Below are the code and all the weights of a small trained network. Each question names an input and a target symbol and asks about switching units off, where a switched-off unit gives its printed mean instead of its output.

import numpy as np


def w(rows, s, z=0):
    codes = np.array(rows[::2]) - 128.0
    scale = np.full(codes.shape[1], s)
    scale[-1] = z or s
    return codes * scale


def f(y):
    return y / 2 * (1 + np.tanh(0.7978845608 * (y + 0.044715 * y**3)))


def softmax(a):
    e = np.exp(a - a.max(-1, keepdims=True))
    return e / e.sum(-1, keepdims=True)


def log_softmax(a):
    a = a - a.max(-1, keepdims=True)
    return a - np.log(np.exp(a).sum(-1, keepdims=True))


def net(x, mask):
    ids = ['αβγδεηω'.index(c) for c in x.split()]
    T = len(ids)
    res = E[ids] + P[:T]
    r = res
    for j in range(3):
        rows = slice(3 * j, 3 * j + 3)
        q, k, v = (r @ M[0][rows].T for M in (Q, K, V))
        z = softmax(np.where(np.tri(T) > 0, q @ k.T / 3**0.5, -1e9)) @ v
        o = O[0][rows]
        res = res + np.where(mask[j], z, o[:, -1]) @ o[:, :-1]
    y = f(res @ A[0][:, :-1].T + A[0][:, -1])
    res = res + np.where(mask[3:11], y, B[0][:, -1]) @ B[0][:, :-1]
    return log_softmax(res[-1] @ U[:, :-1].T + U[:, -1])


Q, K, V, O, A, B = {}, {}, {}, {}, {}, {}
E = w([
[60,92,134,170,38],'α',
[70,103,157,76,90],'β',
[170,155,101,195,106],'γ',
[174,110,199,92,159],'δ',
[79,189,62,137,72],'ε',
[15,100,93,18,248],'η',
[121,80,36,213,166],'ω',
],0.015)
P = w([
[160,214,126,42,64],'0',
[78,241,167,73,87],'1',
[81,117,124,107,39],'2',
[131,174,159,68,96],'3',
[143,167,216,135,43],'4',
[202,91,162,79,126],'5',
[134,116,151,134,92],'6',
[207,101,173,78,158],'7',
[140,153,119,104,85],'8',
[250,42,206,179,160],'9',
[154,212,60,72,117],'10',
[214,126,122,103,167],'11',
[145,255,79,49,118],'12',
],0.0074)
Q[0] = w([
[82,165,174,141,149],'head 0',
[102,127,119,96,152],'head 0',
[154,119,139,198,254],'head 0',
[173,120,99,129,165],'head 1',
[190,92,152,104,136],'head 1',
[82,144,107,121,103],'head 1',
[150,102,148,163,153],'head 2',
[100,106,136,81,99],'head 2',
[95,149,99,64,58],'head 2',
],0.012)
K[0] = w([
[141,182,115,79,169],'head 0',
[137,172,169,180,86],'head 0',
[101,162,148,94,27],'head 0',
[1,98,158,163,142],'head 1',
[39,142,77,183,64],'head 1',
[151,62,117,115,121],'head 1',
[34,97,208,93,151],'head 2',
[152,98,86,182,181],'head 2',
[201,97,110,141,140],'head 2',
],0.0094)
V[0] = w([
[137,74,86,135,55],'head 0',
[117,111,82,132,143],'head 0',
[63,82,135,128,195],'head 0',
[156,140,172,72,131],'head 1',
[145,121,52,11,120],'head 1',
[81,129,52,216,125],'head 1',
[134,175,111,169,99],'head 2',
[68,127,178,62,59],'head 2',
[189,62,204,120,138],'head 2',
],0.012)
O[0] = w([
[46,216,197,199,195,173],'head 0',
[104,92,93,131,144,122],'head 0',
[80,124,126,86,249,117],'head 0',
[199,131,163,115,188,162],'head 1',
[124,143,61,125,160,207],'head 1',
[107,124,53,209,87,79],'head 1',
[205,225,131,171,102,158],'head 2',
[118,254,137,61,173,254],'head 2',
[142,112,188,152,126,53],'head 2',
],0.0091,0.0064)
A[0] = w([
[92,203,36,107,153,91],'neuron 0',
[124,46,191,90,34,145],'neuron 1',
[177,101,201,127,131,248],'neuron 2',
[176,166,98,172,184,187],'neuron 3',
[199,131,166,145,92,173],'neuron 4',
[117,118,91,165,168,65],'neuron 5',
[77,253,134,64,2,4],'neuron 6',
[144,118,151,142,124,211],'neuron 7',
],0.0084,0.0036)
B[0] = w([
[128,18,180,144,149,218],'neuron 0',
[87,227,131,160,126,145],'neuron 1',
[47,152,96,118,124,148],'neuron 2',
[87,115,49,132,25,157],'neuron 3',
[129,216,59,110,75,138],'neuron 4',
[77,102,204,183,254,127],'neuron 5',
[232,73,158,207,203,249],'neuron 6',
[118,189,77,94,125,132],'neuron 7',
],0.0069,0.014)
U = w([
[86,119,189,197,130,26],'α',
[129,120,159,121,141,159],'β',
[146,165,75,138,22,253],'γ',
[140,218,103,47,75,59],'δ',
[148,76,87,161,112,55],'ε',
[82,2,107,62,109,53],'η',
[17,109,70,183,104,154],'ω',
],0.0077,0.0038)

Each question gives the input, a string of symbols that net reads in full, and the target symbol t.
The units are the heads (3 rows each of Q, K, V and O) and the neurons (one row each of A and B). Each row of codes is followed by its name. A weight is (code - 128) times the scale printed after its matrix; where a second scale follows, it is the last column's (O, A, B and U).
mask holds one flag per unit, heads first, then neurons. A switched-off unit (its flag False) gives its mean, the last column of its rows in O or B, instead of its output. The means were averaged over made-up inputs and are rounded, as every weight is.
A unit's drop is (log p(t) with every unit on - log p(t) with that unit switched off) / (log p(t) with every unit on - log p(t) with every unit switched off).
The circuit of an input: a set's keep is (log p(t) with only the set's units on - log p(t) with every unit switched off) / (log p(t) with every unit on - log p(t) with every unit switched off). Starting from all 11 units, units are removed one at a time, each time the one whose removal leaves the highest keep (on an exact tie, the one counted first), for as long as the keep stays at least 0.8.
units of the circuit, in order: the units of the circuit, biggest drop first
unit that matters most: the unit with the biggest drop
k most important neurons: the k neurons with the biggest drops, biggest first
which heads matter: for each layer, one digit per head in row order, 1 if its drop is at least 0.15 and else 0, layers parted by /
input α β α ε, target α: units of the circuit, in order -> [neuron 6; head 0]
input β α β ε, target β: unit that matters most -> neuron 6
input ε ε α, target ε: units of the circuit, in order -> [neuron 6; head 2; head 1; neuron 0]
input β β β, target β: units of the circuit, in order -> [head 2; neuron 6; head 1]
input α α ω η β α, target ω: units of the circuit, in order -> [neuron 6; head 0; head 1]
input α α α δ β β γ δ β β, target δ: units of the circuit, in order -> [neuron 0; neuron 6]
input α β α, target α: units of the circuit, in order -> [neuron 6; head 0; head 2]
input δ α ε, target δ: units of the circuit, in order -> [head 1; head 0]
input β δ β δ η β β ε ε, target β: which heads matter -> 010
input γ β η β α δ ε, target δ: which heads matter -> 011
input δ α ε ε η β γ ε α γ, target γ: 2 most important neurons -> [neuron 3; neuron 6]
input ε β γ β β, target γ: which heads matter -> 101
input β γ β β ε α δ ε δ, target δ: 2 most important neurons -> [neuron 0; neuron 4]
input γ β α α α, target γ: 2 most important neurons -> [neuron 4; neuron 0]
input ε δ β α β ω ε ω ε, target ω: 2 most important neurons -> [neuron 6; neuron 0]
input γ β η ω β β β, target ω: which heads matter -> 101
input ε δ η δ γ, target δ: unit that matters most -> neuron 6
input ε ω α, target ω: which heads matter -> 111
input β α η α α η δ β ε, target η: which heads matter -> 100
input β β α, target β: units of the circuit, in order -> [head 2; head 1; neuron 6]
